Below is a small trained network, with its code and all its weights. Each question gives an input and a class and asks what happens when units are switched off, that is, made to give their printed mean instead of their output.

import numpy as np


def w(rows, s, z=0):
    codes = np.array(rows[::2]) - 128.0
    scale = np.full(codes.shape[1], s)
    scale[-1] = z or s
    return codes * scale


def f(y):
    return np.maximum(y, 0)


def log_softmax(a):
    a = a - a.max(-1, keepdims=True)
    return a - np.log(np.exp(a).sum(-1, keepdims=True))


def net(x, mask):
    res = np.array(x, float).reshape(1, 4) / 4 @ E
    y = f(res @ A[0][:, :-1].T + A[0][:, -1])
    res = res + np.where(mask, y, B[0][:, -1]) @ B[0][:, :-1]
    return log_softmax(res[-1] @ U[:, :-1].T + U[:, -1])


A, B = {}, {}
E = w([
[22,180,224,149,85,226,114,223,57],'x0',
[116,140,161,62,91,164,217,5,50],'x1',
[54,25,98,162,231,203,158,98,67],'x2',
[113,33,119,122,19,55,36,190,82],'x3',
],0.011)
A[0] = w([
[112,201,144,157,152,140,152,81,221,97],'N0',
[187,67,102,125,168,55,138,33,151,130],'N1',
[71,42,40,176,174,184,176,112,122,253],'N2',
[105,164,162,20,126,115,146,62,86,113],'N3',
[150,153,254,169,98,237,158,217,34,122],'N4',
[56,153,132,90,59,195,145,20,83,134],'N5',
[152,146,131,194,199,135,126,212,171,151],'N6',
[65,2,91,97,54,75,121,156,122,124],'N7',
[159,177,134,184,211,132,165,133,115,91],'N8',
[131,160,131,182,205,155,27,190,143,151],'N9',
[116,53,180,179,74,4,87,144,104,108],'N10',
[183,177,167,83,89,66,156,172,147,85],'N11',
[198,251,148,77,96,85,107,141,129,90],'N12',
],0.0085,0.0032)
B[0] = w([
[2,128,167,111,100,223,145,140,188,193],'N0',
[172,92,147,218,149,159,167,221,244,233],'N1',
[99,140,239,114,227,81,123,198,111,229],'N2',
[132,119,141,139,126,106,66,41,164,199],'N3',
[206,149,121,193,119,110,202,188,179,254],'N4',
[124,129,189,136,121,63,20,107,242,224],'N5',
[134,153,157,45,84,79,70,64,158,198],'N6',
[62,175,210,88,130,179,177,114,176,217],'N7',
[52,198,101,61,92,161,165,132,166,179],'N8',
[182,51,173,131,133,55,100,36,201,204],'N9',
[74,146,192,102,132,149,190,88,222,218],'N10',
[42,154,159,149,183,98,159,157,83,207],'N11',
[86,117,198,158,179,94,93,187,11,228],'N12',
],0.0076,0.015)
U = w([
[25,178,147,10,56,176,254,108,167,95],'0',
[238,138,144,254,93,91,227,181,171,97],'1',
[169,124,169,123,107,30,27,11,158,104],'2',
[65,132,178,150,205,53,153,153,42,198],'3',
[164,118,178,95,100,103,151,127,112,254],'4',
[75,82,41,129,156,119,162,138,27,80],'5',
[201,144,28,107,97,161,135,123,90,77],'6',
[163,112,39,115,39,143,160,92,111,72],'7',
],0.0083,0.0049)

Each question gives the input, the list of numbers given to net, and the class t.
The units are the neurons (one row each of A and B). Each row of codes is followed by its name. A weight is (code - 128) times the scale printed after its matrix; where a second scale follows, it is the last column's (A, B and U).
mask holds one flag per neuron, in row order. A switched-off neuron (its flag False) gives its mean, the last column of its row in B, instead of its output. The means were averaged over made-up inputs and are rounded, as every weight is.
A unit's drop is (log p(t) with every unit on - log p(t) with that unit switched off) / (log p(t) with every unit on - log p(t) with every unit switched off).
The circuit of an input: a set's keep is (log p(t) with only the set's units on - log p(t) with every unit switched off) / (log p(t) with every unit on - log p(t) with every unit switched off). Starting from the 12 units with the biggest drops (on a tie, the unit counted first), units are removed one at a time, each time the one whose removal leaves the highest keep (on an exact tie, the one counted first), for as long as the keep stays at least 0.8.
units of the circuit, in order: the units of the circuit, biggest drop first
unit that matters most: the unit with the biggest drop
k most important neurons: the k neurons with the biggest drops, biggest first
drop when u is switched off: that unit's drop, to one decimal
input [7,-2,1,7], class 0: 3 most important neurons	[N7, N10, N1]
input [1,4,4,2], class 2: 2 most important neurons	[N5, N12]
input [-1,-6,-8,8], class 0: unit that matters most	N10
input [5,3,5,1], class 1: 2 most important neurons	[N4, N12]
input [-6,-7,-8,7], class 3: units of the circuit, in order	[N12, N11]
input [5,-5,-6,1], class 3: 3 most important neurons	[N12, N1, N11]
input [6,-8,-1,-6], class 2: 3 most important neurons	[N9, N6, N1]
input [5,2,3,5], class 0: 3 most important neurons	[N7, N1, N12]
input [3,-4,-5,-2], class 3: 3 most important neurons	[N12, N5, N11]
input [-6,0,-8,-1], class 3: 3 most important neurons	[N12, N11, N4]
input [-3,-6,4,-5], class 2: 3 most important neurons	[N9, N6, N7]
input [-7,6,-5,8], class 0: 3 most important neurons	[N7, N10, N4]
input [4,-2,4,0], class 1: 3 most important neurons	[N4, N12, N11]
input [3,2,-8,8], class 0: units of the circuit, in order	[N10]
input [2,-6,-8,-8], class 0: 2 most important neurons	[N0, N8]
input [3,8,-7,-5], class 2: 2 most important neurons	[N5, N3]
input [5,-4,2,5], class 0: 3 most important neurons	[N7, N1, N10]
input [0,-6,5,1], class 2: 4 most important neurons	[N9, N6, N12, N11]
input [0,-6,-4,-6], class 0: drop when N0 is switched off	1.3
input [7,0,7,-4], class 1: drop when N12 is switched off	0.2
input [4,-8,0,-3], class 2: drop when N6 is switched off	0.2
input [-7,3,2,-3], class 1: drop when N1 is switched off	1.7
input [-3,-6,3,3], class 2: units of the circuit, in order	[N9]
